Here is a tiny trained network, its code and every weight. The questions are about switching its units off for an input and a class, where a switched-off unit gives its printed mean instead of its output.

import numpy as np


def w(rows, s, z=0):
    codes = np.array(rows[::2]) - 128.0
    scale = np.full(codes.shape[1], s)
    scale[-1] = z or s
    return codes * scale


def f(y):
    return y / 2 * (1 + np.tanh(0.7978845608 * (y + 0.044715 * y**3)))


def log_softmax(a):
    a = a - a.max(-1, keepdims=True)
    return a - np.log(np.exp(a).sum(-1, keepdims=True))


def net(x, mask):
    res = np.array(x, float).reshape(1, 3) / 4 @ E
    y = f(res @ A[0][:, :-1].T + A[0][:, -1])
    res = res + np.where(mask, y, B[0][:, -1]) @ B[0][:, :-1]
    return log_softmax(res[-1] @ U[:, :-1].T + U[:, -1])


A, B = {}, {}
E = w([
[58,5,110,76,84],'x0',
[250,110,52,167,150],'x1',
[159,179,133,213,27],'x2',
],0.012)
A[0] = w([
[118,172,155,175,38,78],'n1',
[81,166,153,125,154,170],'n2',
[254,181,113,172,176,91],'n3',
[228,142,111,169,85,219],'n4',
[177,146,122,174,42,147],'n5',
[188,121,101,164,128,3],'n6',
[182,72,108,113,237,176],'n7',
[173,117,111,116,212,93],'n8',
],0.017,0.005)
B[0] = w([
[132,188,36,142,88,196],'n1',
[77,178,182,141,118,174],'n2',
[75,60,114,142,254,253],'n3',
[103,70,178,184,44,232],'n4',
[188,40,137,139,45,208],'n5',
[41,148,149,162,98,175],'n6',
[185,153,45,62,109,223],'n7',
[182,167,156,94,80,191],'n8',
],0.025,0.02)
U = w([
[165,144,153,131,152,12],'0',
[188,165,152,152,151,3],'1',
[138,97,53,39,216,175],'2',
[96,255,221,136,173,134],'3',
[208,135,110,149,59,117],'4',
[102,103,115,162,111,225],'5',
[36,83,228,107,189,197],'6',
[153,230,125,68,128,153],'7',
],0.012,0.0056)

Each question gives the input, the list of numbers given to net, and the class t.
The units are the neurons (one row each of A and B). Each row of codes is followed by its name. A weight is (code - 128) times the scale printed after its matrix; where a second scale follows, it is the last column's (A, B and U).
mask holds one flag per neuron, in row order. A switched-off neuron (its flag False) gives its mean, the last column of its row in B, instead of its output. The means were averaged over made-up inputs and are rounded, as every weight is.
A unit's drop is (log p(t) with every unit on - log p(t) with that unit switched off) / (log p(t) with every unit on - log p(t) with every unit switched off).
The circuit of an input: a set's keep is (log p(t) with only the set's units on - log p(t) with every unit switched off) / (log p(t) with every unit on - log p(t) with every unit switched off). Starting from all 8 units, units are removed one at a time, each time the one whose removal leaves the highest keep (on an exact tie, the one counted first), for as long as the keep stays at least 0.8.
units of the circuit, in order: the units of the circuit, biggest drop first
top k neurons: the k neurons with the biggest drops, biggest first
drop of u: that unit's drop, to one decimal
input [-2,-2,0], class 3: top 3 neurons -> [n3; n7; n5]
input [-6,-1,-2], class 6: top neuron -> [n1]
input [6,6,-5], class 2: top 3 neurons -> [n4; n5; n7]
input [1,3,-7], class 7: top 2 neurons -> [n3; n8]
input [-3,-8,5], class 4: top 3 neurons -> [n1; n3; n5]
input [0,-1,0], class 3: top 2 neurons -> [n3; n5]
input [6,-2,-2], class 6: top 3 neurons -> [n7; n1; n5]
input [-1,-8,7], class 4: top 2 neurons -> [n5; n3]
input [-3,-4,-5], class 3: units of the circuit, in order -> [n2; n5]
input [-2,-4,-3], class 3: top 3 neurons -> [n3; n4; n5]
input [0,-6,3], class 7: units of the circuit, in order -> [n4; n3; n5]
input [-8,-5,5], class 5: top 2 neurons -> [n3; n1]
input [7,0,0], class 2: top 3 neurons -> [n4; n2; n6]
input [8,5,2], class 4: units of the circuit, in order -> [n3]
input [-6,2,-4], class 2: top 2 neurons -> [n7; n3]
input [3,-5,-4], class 6: top 3 neurons -> [n7; n1; n8]
input [1,5,-1], class 2: top 3 neurons -> [n7; n3; n5]
input [2,6,-2], class 2: drop of n7 -> 0.7
input [3,7,4], class 5: drop of n5 -> 0.5
input [-8,5,0], class 6: units of the circuit, in order -> [n3]
input [0,5,8], class 5: drop of n3 -> 1.5
input [-7,-5,-4], class 3: drop of n3 -> 0.1
